A =
[[131 127 132 123 126 115]
 [120 135 128 125 154 130]
 [117 132 127 122 124 132]
 [132 148 128 100 124 120]
 [118 132 127 124 126 128]]
A[0, 0] -> 131
A[2, 4] -> 124
A[2, 1] -> 132
A[0, 2] -> 132
A[4, 4] -> 126
A[:, 0] -> [131, 120, 117, 132, 118]
A[1, 3] -> 125
A[0, 1] -> 127
A[4, 3] -> 124
A[1, 5] -> 130
A[0, 5] -> 115
A[1] -> [120, 135, 128, 125, 154, 130]

X =
[[135 128 128 120 130 128 128 129 124 128 128]
 [123 128 126 144 127 128 127 127 134 127 127]
 [106 128 129 134 128 127 128 128 127 126 127]
 [126 128 129 119 128 128 128 129 134 128 129]
 [127 129 128 127 130 126 127 128 132 128 127]
 [144 128 129 120 128 128 128 128 124 127 128]
 [142 128 128 134 129 128 128 128 123 127 128]
 [143 128 128 134 129 128 128 127 128 128 128]
 [117 127 126 120 129 128 128 124 129 126 128]]
X[0,0] = 135
X[6,2] = 128
X[8,4] = 129
X[7,8] = 128
X[5,1] = 128
X[0] = [135, 128, 128, 120, 130, 128, 128, 129, 124, 128, 128]
X[6,8] = 123
X[3,7] = 129
X[6,7] = 128
X[1,0] = 123
X[6,6] = 128
X[4,0] = 127
X[:, 6] = [128, 127, 128, 128, 127, 128, 128, 128, 128]
X[3,5] = 128
X[2,3] = 134
X[1,9] = 127
X[5,2] = 129
X[:, 7] = [129, 127, 128, 129, 128, 128, 128, 127, 124]
X[1,3] = 144
X[7] = [143, 128, 128, 134, 129, 128, 128, 127, 128, 128, 128]
X[6,3] = 134
X[0,10] = 128
X[:, 0] = [135, 123, 106, 126, 127, 144, 142, 143, 117]
X[1] = [123, 128, 126, 144, 127, 128, 127, 127, 134, 127, 127]
X[3,0] = 126
X[7,3] = 134
X[2,5] = 127
X[4,10] = 127
X[4] = [127, 129, 128, 127, 130, 126, 127, 128, 132, 128, 127]
X[:, 3] = [120, 144, 134, 119, 127, 120, 134, 134, 120]
X[2,1] = 128
X[8,9] = 126
X[1,6] = 127
X[8,8] = 129
X[7,10] = 128

grid = ((111, 141, 134, 121, 150, 149, 137), (112, 143, 131, 130, 134, 140, 125), (111, 114, 116, 131, 121, 124, 136), (140, 151, 133, 152, 116, 145, 144), (112, 120, 118, 147, 118, 127, 138))
Rows and columns are counted from 0.
(0, 0) -> 111
(4, 5) -> 127
(3, 3) -> 152
(3, 1) -> 151
(2, 0) -> 111
(1, 4) -> 134
(4, 3) -> 147
(0, 1) -> 141
(4, 6) -> 138
(1, 1) -> 143
(1, 0) -> 112
(3, 5) -> 145
(3, 4) -> 116
(3, 2) -> 133
(4, 2) -> 118

M =
[[123 130 106 137]
 [128 128 128 128]
 [142 112 124 139]]
M[0,0]: 123
M[2,1]: 112
M[2]: [142, 112, 124, 139]
M[:, 0]: [123, 128, 142]
M[1,0]: 128

x =
[[111 136 113 124 129 124 134 145 135 141 121 131 128 139]
 [113 143 125 128 122 128 115 137 136 138 125 121 122 111]
 [116 140 115 130 121 130 120 144 138 134 120 121 120 121]
 [109 138 133 124 122 124 117 131 123 144 133 125 123 109]
 [123 126 144 144 133 144 119 123 115 123 130 131 115 131]
 [115 141 119 131 122 131 117 142 138 135 122 120 121 117]
 [124 127 136 141 122 141 131 106 122 121 133 123 132 136]
 [130 123 131 111 132 111 142 133 142 113 126 127 134 132]
 [124 126 135 141 122 141 132 105 122 122 133 122 134 136]
 [119 127 130 114 135 114 146 134 147 129 126 130 132 134]
 [125 130 145 145 129 145 122 116 117 119 129 128 120 135]
 [122 126 131 113 134 113 146 134 147 125 126 128 132 134]
 [117 120 138 139 131 139 118 130 112 132 134 132 112 124]]
x[0][0] => 111
x[4][0] => 123
x[:, 7] => [145, 137, 144, 131, 123, 142, 106, 133, 105, 134, 116, 134, 130]
x[9][5] => 114
x[11][7] => 134
x[8][12] => 134
x[9] => [119, 127, 130, 114, 135, 114, 146, 134, 147, 129, 126, 130, 132, 134]
x[5][9] => 135
x[9][0] => 119
x[:, 4] => [129, 122, 121, 122, 133, 122, 122, 132, 122, 135, 129, 134, 131]
x[7][8] => 142
x[1][8] => 136
x[9][13] => 134
x[1][9] => 138
x[5][1] => 141
x[10][12] => 120
x[7][9] => 113
x[:, 1] => [136, 143, 140, 138, 126, 141, 127, 123, 126, 127, 130, 126, 120]
x[9][7] => 134
x[0][7] => 145
x[6][11] => 123
x[6][2] => 136
x[:, 3] => [124, 128, 130, 124, 144, 131, 141, 111, 141, 114, 145, 113, 139]
x[2][4] => 121
x[10][6] => 122
x[5][5] => 131
x[8] => [124, 126, 135, 141, 122, 141, 132, 105, 122, 122, 133, 122, 134, 136]
x[8][13] => 136
x[3][9] => 144
x[4][6] => 119
x[0][13] => 139
x[0][8] => 135
x[11][12] => 132
x[2][11] => 121
x[3][0] => 109
x[1] => [113, 143, 125, 128, 122, 128, 115, 137, 136, 138, 125, 121, 122, 111]
